Here is a tiny trained network, its code and every weight. The questions are about switching its units off for an input and a class, where a switched-off unit gives its printed mean instead of its output.

import numpy as np


def w(rows, s, z=0):
    codes = np.array(rows[::2]) - 128.0
    scale = np.full(codes.shape[1], s)
    scale[-1] = z or s
    return codes * scale


def f(y):
    return y / 2 * (1 + np.tanh(0.7978845608 * (y + 0.044715 * y**3)))


def log_softmax(a):
    a = a - a.max(-1, keepdims=True)
    return a - np.log(np.exp(a).sum(-1, keepdims=True))


def net(x, mask):
    res = np.array(x, float).reshape(1, 8) / 4 @ E
    y = f(res @ A[0][:, :-1].T + A[0][:, -1])
    res = res + np.where(mask, y, B[0][:, -1]) @ B[0][:, :-1]
    return log_softmax(res[-1] @ U[:, :-1].T + U[:, -1])


A, B = {}, {}
E = w([
[147,122,117,122,134,118,115,140,100],'x0',
[130,81,168,85,194,147,110,63,166],'x1',
[101,194,41,176,2,102,161,163,96],'x2',
[226,191,111,84,120,188,43,88,142],'x3',
[122,114,135,117,110,130,82,132,121],'x4',
[168,114,143,242,144,166,131,59,122],'x5',
[116,130,129,113,137,148,171,120,144],'x6',
[99,113,16,181,159,214,92,148,152],'x7',
],0.0069)
A[0] = w([
[97,111,56,205,199,129,120,197,63,40],'n1',
[165,132,245,99,61,36,172,95,82,43],'n2',
[138,19,231,98,240,185,93,170,159,150],'n3',
[28,21,74,153,121,43,169,130,71,132],'n4',
[30,92,144,204,173,90,138,193,141,1],'n5',
[196,242,107,111,168,143,16,166,166,63],'n6',
[121,68,55,128,162,158,102,253,204,121],'n7',
[145,174,185,111,114,175,129,116,147,5],'n8',
[29,13,164,183,151,49,139,167,81,65],'n9',
[175,67,156,254,102,133,132,71,101,50],'n10',
],0.0071,0.006)
B[0] = w([
[117,117,116,170,125,76,97,68,165,160],'n1',
[84,9,40,141,225,90,65,125,185,203],'n2',
[190,81,104,141,65,80,128,161,102,254],'n3',
[142,156,180,136,103,161,111,190,148,224],'n4',
[167,169,109,67,160,130,109,105,174,152],'n5',
[190,143,184,122,168,51,136,90,132,182],'n6',
[72,91,137,124,153,118,107,93,93,174],'n7',
[177,154,72,82,171,138,86,81,154,118],'n8',
[189,225,141,81,133,150,106,137,199,192],'n9',
[104,179,94,6,126,180,171,167,45,166],'n10',
],0.011,0.007)
U = w([
[183,232,168,69,153,152,110,89,208,116],'0',
[142,77,97,185,13,83,168,157,151,172],'1',
[112,82,124,170,24,100,142,112,162,192],'2',
[102,114,132,153,164,114,124,135,115,172],'3',
[49,54,2,179,213,127,70,80,200,3],'4',
[98,114,179,153,84,99,159,127,144,140],'5',
[113,148,120,52,114,174,155,149,66,109],'6',
],0.007,0.005)

Each question gives the input, the list of numbers given to net, and the class t.
The units are the neurons (one row each of A and B). Each row of codes is followed by its name. A weight is (code - 128) times the scale printed after its matrix; where a second scale follows, it is the last column's (A, B and U).
mask holds one flag per neuron, in row order. A switched-off neuron (its flag False) gives its mean, the last column of its row in B, instead of its output. The means were averaged over made-up inputs and are rounded, as every weight is.
A unit's drop is (log p(t) with every unit on - log p(t) with that unit switched off) / (log p(t) with every unit on - log p(t) with every unit switched off).
The circuit of an input: a set's keep is (log p(t) with only the set's units on - log p(t) with every unit switched off) / (log p(t) with every unit on - log p(t) with every unit switched off). Starting from all 10 units, units are removed one at a time, each time the one whose removal leaves the highest keep (on an exact tie, the one counted first), for as long as the keep stays at least 0.8.
circuit, biggest first: the units of the circuit, biggest drop first
k most important neurons: the k neurons with the biggest drops, biggest first
drop of u: that unit's drop, to one decimal
input [-6,-6,0,-6,3,1,1,6], class 0: circuit, biggest first -> (n9, n5)
input [6,-5,-7,5,5,7,-2,6], class 1: 2 most important neurons -> (n3, n9)
input [1,0,2,-6,6,5,-2,-5], class 0: 2 most important neurons -> (n9, n3)
input [5,8,-1,-1,2,-1,6,0], class 2: 2 most important neurons -> (n3, n10)
input [-2,4,4,-1,4,7,1,-3], class 6: circuit, biggest first -> (n10, n1)
input [4,-6,4,-5,-7,8,0,4], class 6: 3 most important neurons -> (n10, n3, n2)
input [5,3,0,-7,5,8,-6,-4], class 6: 2 most important neurons -> (n10, n6)
input [-8,-5,-8,4,-7,-5,-1,-6], class 1: circuit, biggest first -> (n3, n9)
input [-4,-1,-5,-6,-1,-6,5,4], class 0: circuit, biggest first -> (n9)
input [4,7,-1,5,-1,6,2,-5], class 2: 2 most important neurons -> (n3, n9)
input [1,2,-6,-2,4,1,-6,-8], class 4: 2 most important neurons -> (n2, n4)
input [2,7,-4,6,7,-2,3,4], class 2: 2 most important neurons -> (n3, n9)
input [2,4,-2,-5,-7,3,4,0], class 0: 2 most important neurons -> (n9, n2)
input [-2,8,-3,-6,3,-1,5,8], class 2: 2 most important neurons -> (n3, n2)
input [-2,-1,-7,-1,0,2,-3,2], class 1: 2 most important neurons -> (n3, n2)
input [3,-4,3,7,-1,-6,-7,-8], class 4: drop of n2 -> 0.9
input [-2,5,4,4,6,2,-6,-8], class 4: drop of n2 -> 0.6
input [-3,4,-7,-3,1,-1,-5,1], class 1: drop of n3 -> 0.8
input [3,8,0,-1,4,-8,4,2], class 2: drop of n2 -> 0.2
